Where the symbols take the points:
zo: JQ->CN, RQ->TT, MQ->PF, QM->QJ, DP->ZF, SZ->GS, ZD->RD, FM->HD, JT->BM, QS->PH, FT->RM, JN->CR, GS->MT, LP->TQ, GG->FP, FC->FM, CR->FL, SQ->MS, TH->RJ, ZB->MG, BC->QZ, CQ->ZC, TT->JP, NH->TH, BM->PR, MP->DJ, BN->QM, DR->CJ, CM->ZT, ZC->HM, GR->FZ, LD->TD, RJ->NH, ZL->QF, RD->SF, DG->HR, RT->SG, QJ->BN, ZG->MQ, MS->RG, SR->FS, GD->NR, RR->DQ, PP->BF, NJ->FT, PR->JT, FF->MF, MT->SZ, ZF->TC, PH->QG, QZ->FJ, JP->RQ, DQ->HL, LG->ZB, DD->CM, DJ->GN, JB->MZ, MZ->PZ, LC->SR, QG->QS, NS->GG, CJ->NM, ZH->NQ, HR->RF, BD->PQ, HZ->JQ, NT->GR, SF->ZD, LB->PP, LZ->ZL, CN->HZ, FP->NS, MH->LD, RF->DG, NM->DR, RM->NJ, FS->LC, SG->TZ, PF->ZG, NQ->MR, TC->DP, BF->LB, FJ->BC, QF->LZ, FL->JN, HL->RR, HD->FC, GN->MP, TD->MH, MR->ZH, FD->PC, MF->LF, PZ->JB, BS->FD, HM->CQ, PQ->BT, LF->FF, PC->BS, MG->LG, NR->GB, TZ->RT, RG->SQ, FZ->NT, BT->BD, TP->LP, GB->GD, TQ->TP, ZT->DD
pe: JQ->JP, RQ->PF, MQ->JQ, QM->DR, DP->RR, SZ->DG, ZD->GR, FM->MH, JT->ZD, QS->NQ, FT->FF, JN->FP, GS->HR, LP->ZL, GG->DD, FC->TD, CR->NS, SQ->TP, TH->MT, ZB->BC, BC->RT, CQ->NR, TT->ZG, NH->GS, BM->RD, MP->PH, BN->NM, DR->JB, CM->JN, ZC->GB, GR->JT, LD->BS, RJ->SZ, ZL->MS, RD->FZ, DG->RJ, RT->ZB, QJ->CJ, ZG->HZ, MS->LP, SR->RM, GD->BF, RR->PQ, PP->ZC, NJ->LF, PR->SF, FF->LC, MT->RF, ZF->DQ, PH->MR, QZ->SG, JP->MQ, DQ->BT, LG->FJ, DD->FL, DJ->QG, JB->QM, MZ->QJ, LC->FT, QG->ZH, NS->ZT, CJ->MZ, ZH->DJ, HR->NH, BD->TC, HZ->TT, NT->PR, SF->NT, LB->CQ, LZ->SQ, CN->RQ, FP->CM, MH->PC, RF->TH, NM->PZ, RM->MF, FS->NJ, SG->MG, PF->CN, NQ->GN, TC->HL, BF->HM, FJ->TZ, QF->RG, FL->GG, HL->BD, HD->LD, GN->QS, TD->FD, MR->MP, FD->FC, MF->SR, PZ->BN, BS->HD, HM->GD, PQ->DP, LF->FS, PC->FM, MG->QZ, NR->LB, TZ->LG, RG->TQ, FZ->BM, BT->ZF, TP->LZ, GB->PP, TQ->QF, ZT->CR
ze: JQ->MQ, RQ->CN, MQ->JP, QM->JB, DP->PQ, SZ->RJ, ZD->JT, FM->PC, JT->GR, QS->GN, FT->LC, JN->CM, GS->NH, LP->MS, GG->FL, FC->FD, CR->ZT, SQ->LZ, TH->RF, ZB->RT, BC->ZB, CQ->LB, TT->HZ, NH->HR, BM->FZ, MP->MR, BN->PZ, DR->QM, CM->FP, ZC->PP, GR->ZD, LD->HD, RJ->DG, ZL->LP, RD->BM, DG->SZ, RT->BC, QJ->MZ, ZG->TT, MS->ZL, SR->MF, GD->HM, RR->DP, PP->GB, NJ->FS, PR->NT, FF->FT, MT->TH, ZF->BT, PH->MP, QZ->MG, JP->JQ, DQ->ZF, LG->TZ, DD->GG, DJ->ZH, JB->DR, MZ->CJ, LC->FF, QG->DJ, NS->CR, CJ->QJ, ZH->QG, HR->GS, BD->HL, HZ->ZG, NT->SF, SF->PR, LB->NR, LZ->TP, CN->PF, FP->JN, MH->FM, RF->MT, NM->BN, RM->SR, FS->LF, SG->QZ, PF->RQ, NQ->QS, TC->BD, BF->GD, FJ->LG, QF->TQ, FL->DD, HL->TC, HD->BS, GN->NQ, TD->FC, MR->PH, FD->TD, MF->RM, PZ->NM, BS->LD, HM->BF, PQ->RR, LF->NJ, PC->MH, MG->SG, NR->CQ, TZ->FJ, RG->QF, FZ->RD, BT->DQ, TP->SQ, GB->ZC, TQ->RG, ZT->NS
fu: JQ->HZ, RQ->JP, MQ->ZG, QM->BN, DP->TC, SZ->MT, ZD->SF, FM->FC, JT->PR, QS->QG, FT->NJ, JN->FL, GS->SZ, LP->TP, GG->NS, FC->HD, CR->JN, SQ->RG, TH->NH, ZB->LG, BC->FJ, CQ->HM, TT->RQ, NH->RJ, BM->JT, MP->GN, BN->QJ, DR->NM, CM->DD, ZC->CQ, GR->NT, LD->MH, RJ->TH, ZL->LZ, RD->ZD, DG->RF, RT->TZ, QJ->QM, ZG->PF, MS->SQ, SR->LC, GD->GB, RR->HL, PP->LB, NJ->RM, PR->BM, FF->LF, MT->GS, ZF->DP, PH->QS, QZ->BC, JP->TT, DQ->RR, LG->MG, DD->ZT, DJ->MP, JB->PZ, MZ->JB, LC->FS, QG->PH, NS->FP, CJ->DR, ZH->MR, HR->DG, BD->BT, HZ->CN, NT->FZ, SF->RD, LB->BF, LZ->QF, CN->JQ, FP->GG, MH->TD, RF->HR, NM->CJ, RM->FT, FS->SR, SG->RT, PF->MQ, NQ->ZH, TC->ZF, BF->PP, FJ->QZ, QF->ZL, FL->CR, HL->DQ, HD->FM, GN->DJ, TD->LD, MR->NQ, FD->BS, MF->FF, PZ->MZ, BS->PC, HM->ZC, PQ->BD, LF->MF, PC->FD, MG->ZB, NR->GD, TZ->SG, RG->MS, FZ->GR, BT->PQ, TP->TQ, GB->NR, TQ->LP, ZT->CM
tu: JQ->NR, RQ->PP, MQ->CQ, QM->TQ, DP->CM, SZ->BN, ZD->FJ, FM->PQ, JT->LG, QS->RQ, FT->FZ, JN->PC, GS->QM, LP->SZ, GG->FC, FC->BD, CR->BS, SQ->TH, TH->MZ, ZB->FF, BC->LC, CQ->ZH, TT->BF, NH->JB, BM->ZB, MP->HZ, BN->LP, DR->QF, CM->MH, ZC->NQ, GR->TZ, LD->ZF, RJ->PZ, ZL->DG, RD->BC, DG->NM, RT->FT, QJ->TP, ZG->HM, MS->RJ, SR->SF, GD->MP, RR->JN, PP->QS, NJ->GR, PR->MG, FF->BM, MT->QJ, ZF->ZT, PH->TT, QZ->SR, JP->LB, DQ->CR, LG->LF, DD->TD, DJ->JQ, JB->RG, MZ->SQ, LC->RD, QG->JP, NS->HD, CJ->LZ, ZH->MQ, HR->DR, BD->GG, HZ->GD, NT->SG, SF->QZ, LB->QG, LZ->RF, CN->GB, FP->FM, MH->DP, RF->CJ, NM->ZL, RM->NT, FS->ZD, SG->RM, PF->ZC, NQ->PF, TC->DD, BF->PH, FJ->FS, QF->HR, FL->FD, HL->FL, HD->BT, GN->CN, TD->TC, MR->ZG, FD->HL, MF->PR, PZ->MS, BS->DQ, HM->MR, PQ->FP, LF->JT, PC->RR, MG->MF, NR->DJ, TZ->NJ, RG->NH, FZ->RT, BT->NS, TP->MT, GB->GN, TQ->GS, ZT->LD
gi: JQ->TD, RQ->PC, MQ->FC, DP->GS, ZD->BF, FM->RG, JT->GD, QS->JN, FT->MQ, JN->DR, GG->PZ, FC->MS, CR->CJ, ZB->DJ, BC->QG, CQ->BD, TT->BS, BM->NR, MP->ZT, CM->QM, ZC->PQ, GR->HM, LD->TP, RD->LB, RT->ZH, ZG->HD, SR->RQ, GD->ZF, RR->HR, PP->RR, NJ->ZG, PR->GB, FF->JQ, ZF->MT, PH->CR, QZ->QS, JP->FD, DQ->RF, LG->MP, DD->BN, DJ->DD, LC->JP, QG->FL, NS->MZ, ZH->GG, BD->RJ, HZ->LD, NT->ZC, SF->PP, LB->HL, CN->MH, FP->JB, MH->TQ, RM->PF, FS->TT, SG->NQ, PF->FM, NQ->FP, TC->SZ, BF->DQ, FJ->PH, FL->NM, HL->DG, HD->SQ, GN->CM, TD->LP, MR->NS, FD->ZL, MF->CN, BS->LZ, HM->BT, PQ->NH, LF->HZ, PC->QF, MG->GN, NR->TC, TZ->MR, FZ->CQ, BT->TH, GB->DP, ZT->QJ

The rows follow the links: the fewer symbols apart two points are, the more alike their rows tend to be.

Each row is also shifted at random along 5 hidden directions that mean nothing.

Known rows, each with its point:
-31  -10    1   -9    5  -16   -4  -34    1   31   -1  -13   27    7   -2   45   -1  -20   28  -41   19  -13   -9   14   22   13   -8   23  -18   13  -61   29  -37  -25  -29  -39    1   -2  -31   -2  -11   -2  -65   18   31    8  -31  -20   -3  -41  -18  -13   19    8   11   -4    2   13   20  -47   48
point: RF
  4   12   -4   31   -7    9    3   -6    9  -14   -2    8   20    7   -8    1  -15    6  -23   18    3   -1   13  -13  -13   -2  -18   -3    8    5    5   -5   -8   -1   30   17   17   -4   19   -6  -13    3   32  -43  -15   23   23   23    6  -14  -10  -17    9  -19    6   -7   -3   -7  -36   26  -14
point: RT
 15   12    5    7    2  -22   -7   36   18  -24    4   41   -3    2   24  -32  -49    5  -33   33   -5  -15   15   35    5    4  -16   18   33  -12   35  -20  -14   25   14   29  -16    0   33  -30  -11   23   26   -3  -19   -2  -13    1   -5   -6   14   21  -27   12   -5   23    5  -14  -13    6   -8
point: QG
 87  -17    0    7   22   15   10  -42  -19   48  -21   -7  -18  -15  -50   38   23   12   11  -31   39   20   -1  -60   -1    3  -27  -34  -19   17  -50   12   -9  -49    8  -10    4   17  -36    6  -11    2  -15    6    9   14   -2  -36   18  -20    1  -14   -7   -3  -18  -14   12    5    2    2   24
point: MH
 30    7   21   38   17   -2  -11   18   -6  -40    0   19  -11   -5   47    6  -63  -29  -36   14    5   36   54   48  -16   26  -19   29   18   -2   11  -29  -15   21   -4   32   41   13   54  -17  -31   -2   57  -29  -37   22    6    9   28  -20   33   50  -13  -19  -33   26  -23  -11   15   -1   -7
point: MR
-12   -5   14   -7   25    1  -11   -7    4  -48    0  -19   11   -2   40   10   28  -26   28   21   -8   10    8    1  -16  -11   47    2  -30   10   37    6    7   37  -32   -9   31  -41  -18   13   -2  -30    0  -14   66  -18   22   16   -7   24  -12   20   23  -34   18   11   -1   41   15   -3  -59
point: BT
  7   -7    7   10   -6   -2  -33   29   -9  -35   33  -24   18   -4   27  -51   15    0  -20    0  -31  -35  -37   18   12  -22   27   -6   18  -19   12  -10   27   -5  -26  -11   -8  -17    8   21    8   -7    8   11  -63  -16  -11   19  -25   14  -17  -15   19  -15    7  -26  -10  -16   -4  -11    7
point: BF
-50   15   19  -33   27   -6  -25   39    1  -54   23   -9    0   18   55  -35   -1  -25  -37   17   -4   -2  -11   20   15  -24   47   22   14   -2   40  -15   45    0  -14   14  -10    5   15  -11   16  -14   19   20  -12   -1  -35   -2  -12   28   18   20  -24  -14   50   11   38    0   35    2  -30
point: CJ
-11  -36  -23   -5  -42  -11    6   23    5  -15   17  -26    9   -9  -16  -44   50   17   21   25  -24  -22  -59  -27   -2  -24   11   -8  -18   -2    5   14   25  -20   13   -5   -8    9    0   39   22   -6    5    7  -20  -18   14   23  -28    7  -33  -64    7   15   12  -44   -6  -19  -22   22  -15
point: NR
  6   -9  -16   10  -24    4   -2   -3   -4   39   -4   12  -19  -22  -30    1  -19   -9    4  -19  -18    2    6   19  -27   35  -42    1    3    4  -43  -13  -23    2   17  -26   -6   14    9   31    9   16    1   -9  -40   11    7  -22   26  -26    2   10    0    8  -34    9  -35   -8  -19  -14   44
point: PR
-11   15   -3   28  -40   20   -7   26  -14    7   16   -6   14  -15   20  -48   33   46   -9  -30  -36  -23  -22   21   12  -51    9  -47   22  -48   40    4   32   -5  -24   14  -17   -9   11   -5   19   19    3   44  -63  -44   -1   52  -34   58  -19  -30   15   30  -43  -68  -23  -58  -13    0   29
point: FS
-12   31   -5   11  -18   22    1    7   -2   14    0   19  -15  -14   -5  -17   13   36    6  -21  -23  -18   -7    3   -2  -21    0  -35   30  -33   30  -17   20   21   -1   -1  -27  -32   -5    1   14   21   -1   27  -14  -33    6   15  -12   50    2    4    5   18  -29   -9  -20  -19  -17    3   15
point: SR
  5  -31   -6  -23  -29  -32  -10   24   14    9   21  -26   23   39   -4  -25  -12  -12  -15  -17   -2  -18  -30   21   30   14   10   38   29  -11  -21   21    1  -45   20   10  -35   52   11    7   25   -2  -16   12  -73   23  -41    1  -16  -28   -5  -30    2    9   45  -21   21  -14   12   -2   56
point: DG
 -7  -14   18    0  -15  -26   11    5   -8    1  -15   19    1   16   56    6  -54  -13  -12  -50    5   34   49   98  -11   22  -18   35    6  -35  -15    9  -26   -9   -6   43   10   59   47  -34   -1    7   -3   21  -37    6  -27   19    6   -5   36   44   -4   24  -54  -20   -8  -21   28  -33   67
point: MZ
-13  -10   -3   -4  -41  -22    7    8    6   32   12   31   -2  -18   11   -9    4   39   39  -44  -32  -22    8   64   -9   11  -23  -14   20  -58  -10    6  -45   39   -1   -4  -48   -7    3    6   17   33  -27   47   -7  -53  -16    9  -31   36   11   21   20   47  -77  -18  -47  -14  -24  -44   74
point: PP
113  -11    8    6   35    3   14  -29   13   37  -23   14    0  -17   -3   36   -1    4  -16  -30   16   20   34    6  -14   -3  -17  -25   -5  -27   -6    6  -11   -7    0   14  -15  -11  -20  -21  -16   16  -14   32   37   -5  -32  -13    3    7   17   25   -5    3  -15  -12    4    3   17  -20   39
point: QF
-14  -27   -9  -29  -11  -11    2  -10  -16   17    0   -2  -25    1  -26   11  -14  -18   22  -15    2   -1  -16    1   -9   44  -13   33    0   18  -63    7  -23  -17   11  -36  -10   40   -6   39   13   -2  -13    0  -28   24  -16  -47   21  -38   16    7  -10    0    2   24   -6   15    9  -15   42
point: DP
 27   15    0   32   15   15    1  -61   -1   29  -22    3   22  -25  -29   65  -15   15  -13   -7   26   -2   23  -47  -38   27  -48  -10   -4   20  -55  -12  -38  -27   30  -19   15  -13  -11    3  -43    2    9  -54   21   49   23  -24   27  -51  -10   -3   14  -39   -7   21  -11   18  -39    9   13
point: SG
  1  -29   -4  -34  -14  -11   12    7    7    9   -2   13  -12  -16   12  -12   21   -2   39  -18  -17   16    7   33  -37   -8    9   -8  -36  -20    6    6   -9   21   -7    2  -21    1   -6   21   29    2   -7   42   53  -45  -22  -11  -20   33   21   20  -14   19  -27  -20    1    8    9  -26   17
point: GS
111  -17    1   14   23  -10   11   -5   29   40  -22   22    5    7   -2   14  -21    2  -22   -6   16   28   37   18    9  -12   -9   -3   -1  -10   19   13  -27   13   -3   32    4  -16   -7  -47  -16   17  -20   21   52  -11  -22    4    1   -1   -5   10  -11   21   -6   -3    6    0   21  -25   17
point: ZL
 88  -23    8   26    3    2    9  -22    8    3  -19   20   -5  -24   17   22  -23   -6   13   -3  -16   29   45   31  -53   36  -20   -4   -8  -25    4  -15  -41   48   12    0    5  -29    2   16  -15    2   22  -18   27  -12    8    6    9   12   19   52   21  -20  -52   17  -38   21  -15   -5   12
point: ZC
103  -24    8   20    8   18    6   -9   -3    4  -17  -23   23   -7   32   10   32   16  -18  -38    4   42   13    5   -5  -31   12  -39  -26  -34   14   28   16  -32  -10   43   21   10  -18  -25   -4   -9   10   19   -4  -19   -3   44  -12   41    3  -12   12   -7  -28  -75    0   -9   25   -7   13
point: SQ
 30  -15   -7  -13  -16  -11   23    4    6   25  -23   14  -11    8   -6  -14    5   -1   17   -7   -2   21    8   10    8  -17    3    2  -15   -3   19   27    9   -4    2   30    2   26   -6  -15   11    2  -18   27   27  -15   -6   12   -5    9    2   -4  -17   42   -6  -21   17   -8   18  -12    9
point: LP
-17   16   -4   19    3   32   -3   10  -25    3   -5    4  -31   -7  -29  -17   -7  -11   -9   20   -2   -6  -14  -12    7  -14   11   -3    4   29   18   -8   33   13  -16  -20   43  -13    8    7   -4    2    9  -11  -21    2   21   -4   22   -2   -8    2  -14   -4    3   21  -19  -13    3    7  -24
point: LF
-16    6  -15   14  -27  -11   -3    8   23   28    5   17   18   -9  -19  -15  -15   11   13   -5  -24  -25    1   16    4   -6  -16    1    6  -14   13   -6  -21   33    0  -14   -9  -33    3    4   -5   20  -22    0   13  -20    8   15  -17   -6  -23  -12   12   23  -17    3  -32   -3  -33   -4   14
point: RD
  2    3   10   -7   59  -22   -7  -29   17  -15    1   10   19   21  -22   39  -37  -31  -37   46   56  -16   -2  -53   25   18   -7   30   17   58  -32  -10  -19  -24   12  -20   -3  -15  -14  -23  -41   -6  -20  -45   44   71  -12  -51   31  -81  -19  -11  -23  -34   80   67   40   37    5   14  -45
point: FL
 10  -32  -17  -16  -51   -5   22   33  -10   17    3  -16  -12   15  -15  -47   38   33   18  -24   -5    2  -43   -4   34  -27    1  -12   -2  -23    1   36   25  -48    9   33  -14   63    2   -8   40    4  -11   39  -79  -24    0   34  -29   23  -18  -53   -5   49  -21  -64   14  -42    9   17   27
point: TD
 82  -21   17   -8    9  -26   -9    5    6    1   10   28  -14   13   17    9  -53  -33  -22  -10   -8    0   20   57  -13   42  -11   33   34  -23  -13  -17  -25   22   10   -1  -28   -1   18   21    3   10   19   -1  -40    3  -45  -31   20  -19   29   52  -13  -13   -6   37  -17   10    8  -32   43
point: RR
 12   -3    4    2   14   12    5    9  -19   -8  -12   -8  -31   -3  -10   -7    9   -6    2    6   15   21  -13   -9   22  -17   23   -7  -20   19    5    4   30   -8  -34    0   34    7   -3   -1   -6  -10   -2   13   -6    0   12  -15   11   -2    9    9  -24    8    0    2   10   -7   28   -7  -20
point: LD
-61   10    2  -37   14  -21    9  -43   19   34  -14   23   -3    9  -20   57  -24  -18   39  -26   10  -13   19   23    0   43   -6   32   -1    6  -48    5  -61   24   -9  -47  -24  -18  -31  -12   -4    3  -61   12   73    5  -29  -47   10  -31   11   37    1   10    8   57   -6   37   13  -41   37
point: HR
-116     7   -16   -46    -8    -3     9   -27   -30    -4    11   -23    -1     5   -28    13    47    18    23   -16    26   -26   -47   -62    10     8   -14   -17   -13    19   -71    10     3   -73    11   -24   -30    55   -26    29    29   -16   -26     6   -15    26    -1   -29    -7   -10     0   -48    -4     8    20   -17    42    -1   -17    16     6
point: CM
 21    7  -11    4  -10    4    5   19   12    3   11    3   10    9  -12  -18   27   41  -11    1   -7  -27  -27  -21   30  -32   20  -19   29  -14   35   10   28   -2    2   13  -27  -22  -11  -15    3   17  -23   20  -13  -20    5   23  -28   32  -29  -39    6   22    6  -20   12  -15  -11   23  -15
point: JP

From each start, follow one symbol. Which point do you reach?
Answers are names.
 21   14   15    8   22   10   -9   14   -5  -14    8  -13   -2    6   16   -5    7    2  -12   -4    3   -9  -16    1   33  -30   33  -17   12  -16   26    2   32   -5  -35    8    2  -19  -12  -18  -11   -4  -11   28  -19  -15  -18    9   -4   19   -2    4   -1   -1    3   -5   19   -1   25   -9   -7
ze -> LD
-24    7   -2    2  -20    6   22   -6    5   33  -18   -5  -13   54  -40   39  -66   -8    1  -20   24   -7    0   -4   43   55  -21   58   47   35  -37   11  -24  -13   27   -4   14   46    8  -21   -1    4  -13  -41  -78   62   21    3   45  -65   -4    4   15   14   10   56    2    5    0   12   26
zo -> PF
 60  -24  -13   28  -33   -4   23    2   -6   43  -21   13  -15   -8  -45   -4    6   22   13   -3   10   12   -4  -20   16  -12  -29  -29    0    6   -7   14   -5  -22   15    8    2   21    3  -15   -5   22   -8    9  -20   -4   22    7    5  -14  -17  -35   -2   44  -37  -26  -14  -21   -6    7   21
fu -> HZ
 45  -12  -10   17    7  -18   -4  -31   26   24   10   -2   35   -7  -44   28  -12   -8    2   11   12  -33  -12  -31   13   15  -18    6    3   23  -46   18  -43  -12    5  -46  -17  -34  -18    3  -31    5  -40  -29   30   24    4  -11    5  -63  -52  -37   21  -11   26   27   -9   19  -30   -3    3
tu -> QG
-41   28  -16   -1   18   24   -5  -18   -9  -13    3  -11   13  -39  -33   -4   54   17    6   26    7  -19  -36  -73  -28  -20   -5  -47  -18   29   -7  -25   12  -28   12  -25   -3  -28  -23   34   -8   -8   13  -16   45   13   22  -18    0   10  -17  -33   -7  -31   38  -11   11    6  -33   33  -44
fu -> ZB
 70  -33    8  -15    1   -4   -9   12    5  -31    3  -18    4    3   43  -21   11   -4   -2    4  -23   16   11   21  -38   24   31    5    2  -34   27   -7   17   24   12   20  -16    3    6   34   28  -19   46   -9  -27  -14   -9   19  -13   36   25   31   12  -27   -7   -8   -7    6   10   16   -8
zo -> BT
-14  -37  -24  -27   -3  -14    5  -16    3    2   14  -45    2   23  -52    8   12  -27   16   21   26  -21  -54  -66   24   19   12   28  -26   55  -60   22   -3  -61   19  -44    2   32  -19   38    4  -24  -28  -33  -20   47    6  -27    9  -80  -40  -72   -2  -15   77   17   32   18   -2   21  -13
ze -> BD
-147    27   -10   -33   -15   -19    18    16     1   -21     9    26   -24     2   -15   -20   -12    -1    36    49     1   -18   -13    -7    20    -3     5    31    -9    36    14    -7     1    33     4   -18    -5     5    14    -4    14    -1    -3    -8    50    -5    31   -18     6   -13   -12    -4   -32    33    18    45    28     8   -12     9   -57
tu -> JQ
 18    8  -13  -10   -3   29   13   -3  -25   12    3  -24  -21  -25  -34   -9   65   35   16   -1    5   -9  -40  -70   -7  -28    6  -57   -6    0   -2    0   38  -32    4   -5  -12   -4  -34   29   15   -5    3    9   -6  -10   15   -1  -10   36   -5  -33    4    3  -10  -35    9   -5   -8   23  -19
fu -> JQ
-109    18    -1   -17   -36    -1     3    39     4   -54    16     3     5    25    30   -40    -4    20    14    29   -21   -16     0    21     5    -8    27    19    26   -15    48     0    17    32    17    38   -16    25    35   -13    24    -4    24    -8   -17    -8    28    40   -26    38     3     5     2    19     2     3    22    -9   -19    41   -41
tu -> MQ
 75  -18   11   18   12  -25    9  -13   10  -14  -11   27   12    9   23   18  -55  -16  -25   18   20   30   47   26   -8   31  -25   23    4   -6    2   -4  -30    4   24   42    7   26   30  -30  -26    2   30  -32    1   27    3    9   22  -34   18   30  -11  -11   -6   13    8    4    5   15    2
gi -> PZ
-112    27     2    -5   -14   -13    -2    20   -29   -25    10    29   -36     3     1   -13   -38   -28    -3    12     9    -4     3    33    25    16   -14    33    -2    33   -16   -19    -2     4   -26   -11    29    31    41     5     1     1     9     4   -32    20     9   -25    23   -32    14    25   -27    25    -2    39    -2    -6     6   -13     3
ze -> MR
-13   21    9   22   21   21  -24   19   -7  -52    4   -2   -2    0   27  -13  -32  -22  -48   34  -11    5   16    5  -13    2    8   11    9   16   33  -31   24   19    4    6   33  -16   33   -1  -14   -6   52  -45  -27   17   17   14   22   -6   11   15   -8  -41   11   23   -3   -1   -7   22  -43
pe -> LG
 40  -17  -28   21  -19   -6    0   -3    8   21    1   -1   -6   -8  -46  -11  -28  -20  -19   10   -5   -6  -12  -17   -6   25  -26   14    2   29  -27   -7  -13  -14   26  -21   21   15   20   23   -8    7   11  -39  -46   26   16  -16   29  -59  -20  -27   -1   -6   21   10  -20  -10  -24    5   16
ze -> FZ
-57  -17  -12  -33   -7  -25   23  -17   25   20  -18   15   -7    2  -28   15    4  -25   56   10   11    5    6   -7   -1   10    5   23  -41   35  -17   29  -33   23   -4  -25    0    4  -28    1    7    2  -47    1   97   -6    0  -23    2  -27  -20   -5  -13   25   20   26   16   32   10  -22  -12
tu -> BN
 -2   28   -6   33   -1  -16    4  -17   20   27  -10   52    9  -18  -24   15  -61   -1  -17    4   10   -7   46   26    2   17  -57   13   20    4  -11  -15  -54   27    8  -14    1  -31   22  -27  -38   34  -16  -17   33   16    1  -15   25  -47   -1   12   -8   17  -21   50  -21    0  -23  -22   20
zo -> QZ
